In the rows, zero is written as 128.
Here are made-up objects, facts about them, and rows of numbers that follow some of those facts. Name the object behind each unnamed row.

There are 4 kinds of fact about the objects: γ, η, σ, α.
bebok: γ b; η stoti; α 70
bedun: γ c; η pido; α 647
bezi: γ b; η stoti; α 853
breple: γ c; η fuzu; σ kurizu; α 951
brilefil: γ b; η figor; α 877
bruflos: γ c; η bruvan; α 877
brutuk: γ b; η dustuk; σ skiklu; α 70
bruvan: γ d; η figor; α 70
dedak: γ b; η rupim; α 853
diretel: γ b; η tiril; α 853
diri: γ c; α 877
doru: γ b; η pido; σ fuzu; α 647
dovuvuk: γ b; η ruflal; σ teklik; α 877
dozo: γ a; η klustil; α 951
draflir: γ a; η podrin; α 877
drazisa: γ a; η giflol; σ figor; α 70
drekun: γ b; η moler; σ stoti; α 70
drerul: γ a; η dustuk; α 70
drifil: γ b; η pido; α 877
duskotan: γ c; η podrin; α 70
dustuk: γ a; η podrin; α 70
fali: γ c; η giflol; α 647
februr: γ a; η diri; α 951
fetrir: γ c; η diri; α 951
figor: γ c; α 853
fleskul: γ a; η ruflal; σ kuflik; α 877
fleta: γ d; η fuzu; σ giflol; α 70
flomur: γ c; η gruve; σ pozi; α 70
foga: γ b; η fetrir; σ skiklu; α 877
fuzu: γ d; η pido; α 877
gebros: γ c; η klustil; σ diri; α 877
gedan: γ a; η stoti; α 951
geplas: γ d; η pubu; α 647
giflol: γ a; η stoti; α 70
giguplek: γ a; η klustil; σ gruve; α 951
gogro: γ c; η pido; α 951
gosim: γ a; η skidrir; σ skiklu; α 647
grebafar: γ a; η skidrir; α 70
greskudu: γ a; η stoti; α 853
griplu: γ d; η tiril; σ tasten; α 853
grogus: γ d; η telu; α 70
grurok: γ b; η ruflal; σ bezi; α 877
gruvam: γ a; η moler; α 853
gruve: γ a; η diri; α 877
gudos: γ c; η tiril; α 877
guladu: γ d; η skiklu; σ telu; α 877
keste: γ a; η pido; σ klustil; α 70
klegabrol: γ d; η stoti; α 647
klididrim: γ d; η skiklu; α 853
klobravam: γ c; η dustuk; α 877
kloka: γ b; η giflol; α 70
klupun: γ a; η tasten; α 951
klustil: γ d; η podrin; α 853
kluvero: γ b; η fetrir; σ voflil; α 70
kuflik: γ c; η klustil; α 951
kugo: γ b; η tiril; σ skiklu; α 853
kurizu: γ a; η bebok; α 70
labro: γ c; η fuzu; σ gruve; α 647
ladel: γ b; η fetrir; α 647
lefi: γ a; η dustuk; σ brilefil; α 951
lodun: γ a; η bruvan; σ gogro; α 877
mefek: γ d; η pido; α 951
mogu: γ c; η ruflal; α 877
moler: γ a; η diri; α 877
musak: γ d; η diri; σ ladel; α 951
naflun: γ a; η giflol; σ gogro; α 877
netra: γ a; η rupim; α 951
niklum: γ d; η bruvan; α 853
nobru: γ c; η fetrir; σ kurizu; α 70
nugo: γ b; η bebok; α 877
nuzenis: γ a; η figor; α 70
paben: γ a; η skidrir; α 70
pido: γ c; α 70
plevutar: γ a; η fetrir; α 951
plibrar: γ c; η figor; α 877
plivel: γ a; η gruve; α 853
podrin: γ a; α 877
potris: γ b; η gedan; α 951
pozi: γ d; η dustuk; α 647
pubu: γ b; η podrin; α 647
ralan: γ a; η gedan; σ diri; α 951
retri: γ d; η fetrir; α 647
ruflal: γ d; η stoti; α 647
rupim: γ b; η diri; α 951
skasa: γ b; η bruvan; α 70
skidrir: γ a; η diri; α 877
skiklu: γ b; η diri; α 853
skipli: γ a; η pubu; α 70
sobrin: γ a; η fuzu; σ bebok; α 853
stodrabik: γ b; η gruve; α 877
stofuplak: γ a; η telu; α 853
stoti: γ d; α 877
tabol: γ b; η skiklu; σ voflil; α 853
tafer: γ a; η ruflal; α 70
tasten: γ a; η stoti; α 70
teklik: γ c; η skiklu; α 70
telu: γ d; η stoti; α 70
tibun: γ d; η fuzu; α 951
timem: γ b; η ruflal; σ gruve; α 877
tiril: γ b; η pido; α 647
trapul: γ a; η skidrir; σ skiklu; α 70
tregi: γ c; η telu; σ skiklu; α 853
tritrun: γ c; η klustil; σ tiril; α 70
tususun: γ d; η bruvan; σ ruflal; α 877
valon: γ b; η klustil; σ teklik; α 951
vestan: γ b; η podrin; σ grebafar; α 877
voflil: γ b; η rupim; α 877

Some rows with their names:
retri: [ 96 149  94 133 162  90 132 169 122 126  88 139 156 112 139 156 130 117
 157  84  96  95 147 114  64 123 130 158 175 132  95 157 158 160  88 138
 150 162  96 139 114 127 133 153 131 109 152  78 161  90 107]
dovuvuk: [106 141 100 150 179  73 138 167 117 125  84 160 163 100 112 153 150 140
 142  75  89  94 182 137  76 114 142 132 169 132 120 188 178 162  79 139
 115 143 100 148 117 135 151 115 119 108 152 102 151  94 121]
skiklu: [ 95 171 105 151 177  66 130 129 121  92  98 125 156 115 111 165 139  70
 156  98  56  89 192 124  49 126 156 125 157 122 114 149 190 157 101 157
 140 151 101 107 119 115 115 119 149 120 153  92 122  95 143]
skidrir: [100 152  89 146 164  79 129 152 110 115  84 144 148 113 122 166 133 107
 154  87  75 100 171 117  59 117 135 139 167 127 104 158 177 156  81 142
 141 147 100 124 124 133 143 143 133 105 163  84 152  94 130]
doru: [ 83 128  98 140 172  95 130 166 124 121  64 149 162 116 133 149 119 133
 161  69 104  93 185 128  78 137 120 147 174 122 109 172 160 153  89 117
 137 135 107 157 117 123 155 146 131  96 146 100 173  88 112]
skipli: [110 160 123 146 160  73 142 135 126 102  87 108 183  97 126 132  92 107
 153  90  80 103 166 125  64 151 145 113 156 103 116 178 162 161 119 134
 134 153 125 183 119  70 112 125 162 143 143  97 159 127 130]
brutuk: [ 97 154 126 149 154  76 145 148 124 106  76 107 193  81 113 123  88 117
 149  73  87 101 166 133  72 151 137 120 156  96 112 188 168 166 114 125
 123 137 140 172 116  68 122 116 146 151 142  96 163 122 133]
tiril: [107 135  92 138 167  73 134 142 123 117  81 147 140 122 161 162 113 116
 170  96  86 106 177 106  56 129 132 129 171 133 108 150 155 153  86 147
 153 163  93 170 125 138 131 161 148  95 150 117 166  86 110]
fleta: [102 119 117 167 159  79 145 152 144 102  90 114 184  81 144 142  93 125
 170  97  95 108 179 141  63 171 143 124 141  91 135 163 157 159 141 134
 134 132 123 176 103 112 130 125 139 161 125 117 161 108 141]
trapul: [100 146 130 158 158  92 138 163 121 101  92 106 187  81 118 142  99 107
 154  83  98  94 153 149  63 149 146 143 151  88 103 171 156 168 123 123
 132 140 141 136 102  92 124 124 146 158 135  79 157 116 126]
netra: [115 155  79 132 122 108 132 148 102 141  83 149 140 126 143 165 122 127
 126  83  87 109 144 116  66 104 135 158 180 118 111 163 178 144  98 120
 128 153  98 127 125 152 140 151 126 111 187  89 169  91 115]
ruflal: [124 146  94 132 179  67 142 146 113 114  92 159 146 117 152 165 135 120
 155  93  90 105 165 120  58 114 136 124 177 143 110 164 149 155  82 151
 142 171  92 176 127 130 127 151 149  99 147 109 164  98 101]
pido: [113 142 130 157 166  83 135 138 129  96  90 113 175 105 138 146  91 103
 160  93  88 102 174 140  55 156 154 121 148  91 117 167 153 161 122 129
 135 151 128 168 117  92 116 131 160 140 135 108 158 117 127]
teklik: [121 158 121 153 163  79 137 136 127  97 112 112 170 109 142 154 102  85
 163 112  85 100 147 136  51 143 160 132 153 101 107 157 150 159 131 139
 150 166 119 156 113  95 108 146 169 143 135  85 150 124 121]
labro: [ 81 119  99 149 165  94 131 168 125 124  64 145 157 107 141 147 109 141
 168  72 105  94 189 120  75 138 121 150 170 117 108 167 162 162  84 126
 132 143 108 157 117 133 147 141 128 101 145 111 176  78 113]
tritrun: [106 153 114 155 156  76 146 146 124 105  91 103 187  80 118 123  96 130
 155  89  90  99 166 126  74 152 136 122 154 107 119 188 160 165 123 138
 124 146 125 188 115  71 117 119 154 153 140  94 163 127 133]
lodun: [110 134  65 153 178  90 116 159 106  98  93 137 134 120 112 150 142 153
 163  71  87  93 192 126  63 131 128 151 152 136 125 182 174 162  90 141
 110 133 113 147 119 114 163 142 125  97 173  96 147 107 117]

Rows to name:
No name comes twice in this set of rows, the named rows included.
[ 95 132  98 136 167  84 131 157 125 123  69 144 152 118 148 154 113 124
 162  79  92 101 177 116  65 133 132 138 171 127 105 160 160 159  83 134
 146 153 102 160 122 129 137 150 137  96 151 111 167  85 110] | bedun
[141 149 123 146 172  56 154 133 135  94 107 127 182  96 151 160 112  97
 152 104  78 120 156 144  44 148 160  99 146 113 130 158 148 151 131 148
 148 153 115 186 111 103 116 138 159 154 129 115 148 125 129] | giflol
[ 82 156  96 165 171  78 132 150 112  92  99 121 166  91  95 157 141  98
 160  88  76  81 197 137  62 130 139 143 153 115 115 160 191 162 106 151
 122 132 107  99 106 118 131 105 132 134 148  78 130  96 147] | tabol
[101 151 138 157 164  96 130 152 122 106  94 109 182 106 111 135  99  95
 159  87  99  87 153 152  71 149 158 151 158  86 100 181 158 168 123 110
 135 147 140 136 109  85 124 132 160 139 135  78 158 123 115] | flomur
[ 83 147  93 148 160  93 127 177 119 128  84 138 161 100 111 152 138 124
 149  76  87  88 165 120  70 121 133 159 165 123 102 167 184 164  84 137
 130 142 104 115 112 131 146 126 116 119 162  72 149  86 130] | foga
[112 162  90 151 184  54 130 120 126  85 108 122 146 121 119 161 141  89
 168  97  49 100 201 119  41 134 159 114 147 135 132 151 186 158 108 168
 134 149  99 134 119 114 124 124 150 116 157 112 117 104 141] | figor
[111 167  76 122 120  93 140 136 110 151  68 145 148 126 136 143 115 144
 120  77  77 111 157  95  79 108 130 135 183 128 126 183 188 144  91 123
 119 155  90 165 138 128 137 140 127 104 195 105 174  96 119] | dozo
[ 97 181 123 126 210  80 127 120 148 101  79 156 184 163 102 170 167  64
 136  98  52  78 208 152  60 141 166 118 163 123 136 167 193 125 121 111
 151 129  81 136 122  94 132 127 154  88 142  94 116 117 135] | bezi
[121 143  87 136 133  90 144 154 103 139  76 167 152 110 132 155 128 155
 115  64  97 113 158 137  77 102 141 136 178 119 127 184 175 152  88 117
 102 143 109 147 124 158 154 126 115 111 180 116 174  92 111] | ralan
[110 134  67 150 176  85 119 160 111  99  90 132 135 113 118 153 139 150
 161  69  82 100 188 122  57 132 128 146 151 138 124 172 173 163  87 149
 112 136 113 145 118 116 158 138 119 106 177  98 145 101 120] | tususun
[106 152  88 129 158  79 136 158 126 127  98 136 150 117 155 163 130 108
 161  98  86 104 141 104  55 122 135 148 174 142  98 147 155 158  91 155
 161 174  88 151 116 134 122 163 139 113 154  87 154  89 107] | ladel
[ 95 132  91 141 128 119 129 152 119 146  54 153 149 126 148 160 106 151
 128  73  93 106 181 120  75 126 130 151 173 102 127 171 181 145  91 107
 113 139 103 143 128 156 151 132 111 104 185 118 179  75 126] | breple
[ 95 148  80 148 161  74 136 153 112 120  77 142 157  97 113 144 131 134
 154  73  80 102 184 109  74 121 121 132 167 132 116 178 184 158  84 143
 122 135  99 150 122 119 153 128 125 113 164  96 158  98 136] | vestan
[123 138 133 158 173  66 150 153 123  96  99 127 189  81 125 142 110 121
 148  85  97 105 163 161  64 145 157 115 152 100 123 182 150 167 121 134
 119 145 134 172 105 100 128 114 148 155 125 110 157 121 120] | drazisa

Now the same objects, written a new way:
Some objects and their rows:
skiklu: [113 106 105 147  85 131 131 115  98 145 112 134 145 149 152 190 101 149
  89  82 122 129 154 175 104 126 216  99 135 200 150 144 131 124  78 139
 155  87 131  93 166 151 103 151 177 179 153 138]
lodun: [158 164  84 175 149 135 160 112  68 128  64 114 145 146 148  98  83 156
 138 109 134 102 132 129 116  95 135  95 128 148 160 143 168 141 180 132
 130  48  72 170 181 126  89 130 107 159 190  97]
trapul: [134 145 111 136 122 117 153 120  83 137  90 136 157 141 162 164 100 124
  97  54 150 129 146 158 109 130 198 115 124 193 139  98 134 120  95 125
 161 103 101 117 181 137  84 128 141 168 148 112]
musak: [131 166 127 147 111 116 157 136  75 142 144 154 171 161 146 139  84 150
  97  63 172  89 141 131 109 138 143 128  92 146 156  82 160 140 164 128
 121  98 117 132 157  97  88 122 123 176 166  89]
grebafar: [129 137 106 163 100 146 136 137  75 137 126 163 140 157 133 163 100 148
 112  81 124  87 132 149 121 134 162 118 118 171 152 115 116 142 131 130
 127  91 117 116 163 119  97 147 139 159 164 114]
gruvam: [130 141 101 167 111 152 143 141  70 136 114 168 140 143 138 167 100 151
 119  67 117  93 124 145 129 127 168 122 118 181 153 101 100 147 114 130
 141  85 113 107 169 131  96 142 127 158 168 119]
naflun: [148 166 100 154 146 144 177 130  86 131  55 129 136 148 158 119  92 148
 120 125 145 110 129 121 122 122 128 102 134 153 171 151 151 139 189 122
 131  42  82 162 182 132  88 119 106 149 187  81]
guladu: [127 159  99 159 150 145 150 132  68 121  74 121 161 167 145 136  97 134
 104 100 161  98 119 132 128 111 132 117 143 151 158 127 153 155 162 113
 113  46  82 161 189 127  86 158 122 167 169  84]
nugo: [125 144 104 161 144 159 156 131  80 120  75 120 154 159 149 137  95 138
 111 129 163 108 118 131 121 135 127 113 131 170 163 153 149 159 172 119
 123  49 102 170 185 126  80 145 128 166 171  88]
kurizu: [140 140 106 163  88 158 143 131  88 140 114 170 122 138 149 152 101 162
 119 109 118  96 132 151 121 147 150 100 100 188 156 139 120 133 151 142
 138  89 125 117 161 122 101 122 125 154 170 103]
breple: [137 163 129 153 112 124 169 142  81 150 132 167 172 150 161 117  82 171
 100  79 149 102 139 147 109 137 129 104  79 155 156  78 162 104 175 150
 122  95 111 141 152  94  79 107 105 183 167  77]
pozi: [147 109 122 165  84 153 155 107  61 137 144 166 161 135 139 142 100 159
 110 122 167  81 109 139 118 155 167 130 135 150 124 121 134 111 130 164
 135 118 116 121 165  86  79 142 125 123 172 105]
niklum: [145 135  91 189 115 151 138 123  60 132 117 154 144 130 135 146  90 157
 145  73 111  98 124 147 122 123 166 116  98 194 146 111 109 154 117 143
 153  94 117 125 170 125  89 133 123 166 174 138]
retri: [140 122 114 169  81 126 156 110  55 141 128 176 171 148 142 153  98 143
 104  92 160  89 123 138 113 144 165 144 137 152 123 103 132 128 133 150
 129 112 101 113 171  93  86 149 127 116 178  80]
nobru: [144 166 104 157 107 136 149 135  69 141 102 175 135 140 149 145  99 152
 112  66 126  90 129 146 132 121 152 112 112 170 148  92 123 132 137 130
 137  85  94 108 170 127 106 128 106 151 166  93]
februr: [130 159 126 148 103 121 151 133  81 142 150 151 169 165 143 143  86 152
  96  70 169  87 145 136 105 141 147 123  93 146 159  92 161 137 164 129
 115  99 124 130 154  97  88 127 134 179 165  90]
griplu: [126 134 108 175 130 157 163 152  68 140 106 175 153 138 146 150  95 159
 125  75 106 109 114 153 129 130 156 118 108 191 148  87  92 128 117 144
 148  85 110 126 167 123  76 131 109 166 167 121]

Which object is each row?
No name comes twice in this set of rows, the named rows included.
[141 139 101 175 113 145 144 125  66 133 120 154 147 141 138 141  89 152
 132  83 126  97 125 148 120 130 156 118 103 184 142 110 121 146 130 138
 143  97 116 131 165 116  88 131 122 164 168 128] | nuzenis
[131 124 115 159 109 170 151 135  77 136 135 160 136 131 138 158  92 176
 113 108 128  90 106 151 143 127 169 111 124 174 150 123 111 138 101 146
 151  77 131 105 155 131 103 137 121 171 163 158] | klustil
[143 133  91 178 156 184 140 132  93 116  77 126 153 149 169 122  85 128
 129 116 206 128 148 131 123 129 109 143 155 186 151 110 147 158 183  89
 118  21 114 154 164 139  53 127 126 150 180  97] | timem
[156 143 123 158 128 166 141 133  95 133 163 146 163 139 164 114  75 154
 117  77 224 101 159 133 117 139 132 144 120 159 144  51 163 121 168 111
 120  76 142 122 130 102  55 100 123 167 170 124] | giguplek
[141 121 119 144  94 102 166  92  66 144 100 149 184 136 165 158 100 122
  90  73 180 128 140 150  99 145 200 136 143 176 114  99 151 103 101 149
 158 124  92 115 186 110  75 135 138 127 161  80] | gosim
[139 130  99 183 105 129 149 112  61 135 124 151 155 142 139 136  70 163
 133  90 125 106 123 153 123 113 152 123 100 186 136 116 136 161 124 144
 149  85 119 126 159 124 103 132 117 173 171 145] | bruvan
[103 117 106 169 140 156 159 139  81 133  87 126 173 177 149 130  84 166
  98 142 137 117 115 157 120 110 123 104 142 161 155 149 155 135 159 138
 108  35 100 170 169 124  80 164 130 187 170 102] | fuzu
[142 109 128 161  85 137 174 103  57 141 139 170 172 132 148 141  82 164
 102 124 173  95 104 142 129 141 159 141 139 150 117 113 142 121 121 162
 144 102 114 112 160  97  92 138 110 130 175 114] | pubu
[135 137 110 145 125 135 166 124  88 137  81 142 148 122 167 171  99 129
 112  68 140 143 137 152 112 148 196 113 110 221 148 114 113 128  92 132
 183 101 117 119 184 147  78 110 134 167 155 122] | tregi
[129 136  90 178 138 159 135 119  71 120  90 109 157 164 138 126  94 148
 120 124 148  96 122 140 114 116 136 102 131 162 157 158 161 155 166 131
 113  55 100 175 182 118  80 159 137 175 173 103] | brilefil
[139 147 123 151  94 126 162 139  99 158 145 157 152 161 149 121  85 182
 108 100 126  95 160 143  92 139 147  91  91 136 171 115 160  96 188 154
 113  94 124 136 138  91  83 110 133 173 180  93] | gogro
[127 152 146 140 144 130 180 143  68 129 165 133 186 162 127 138  77 145
 106  80 192  84 111 114 114 155 153 145  97 134 155  84 145 150 143 128
 134 112 133 159 158  79  67 122 122 186 159 135] | valon
[137 149 134 144 107 146 149 132  85 138 166 140 159 153 140 134  89 167
  99  99 177  76 132 135 111 150 152 109  95 141 160 109 164 122 159 143
 121 105 138 140 148  87  81 122 133 184 161 116] | kuflik

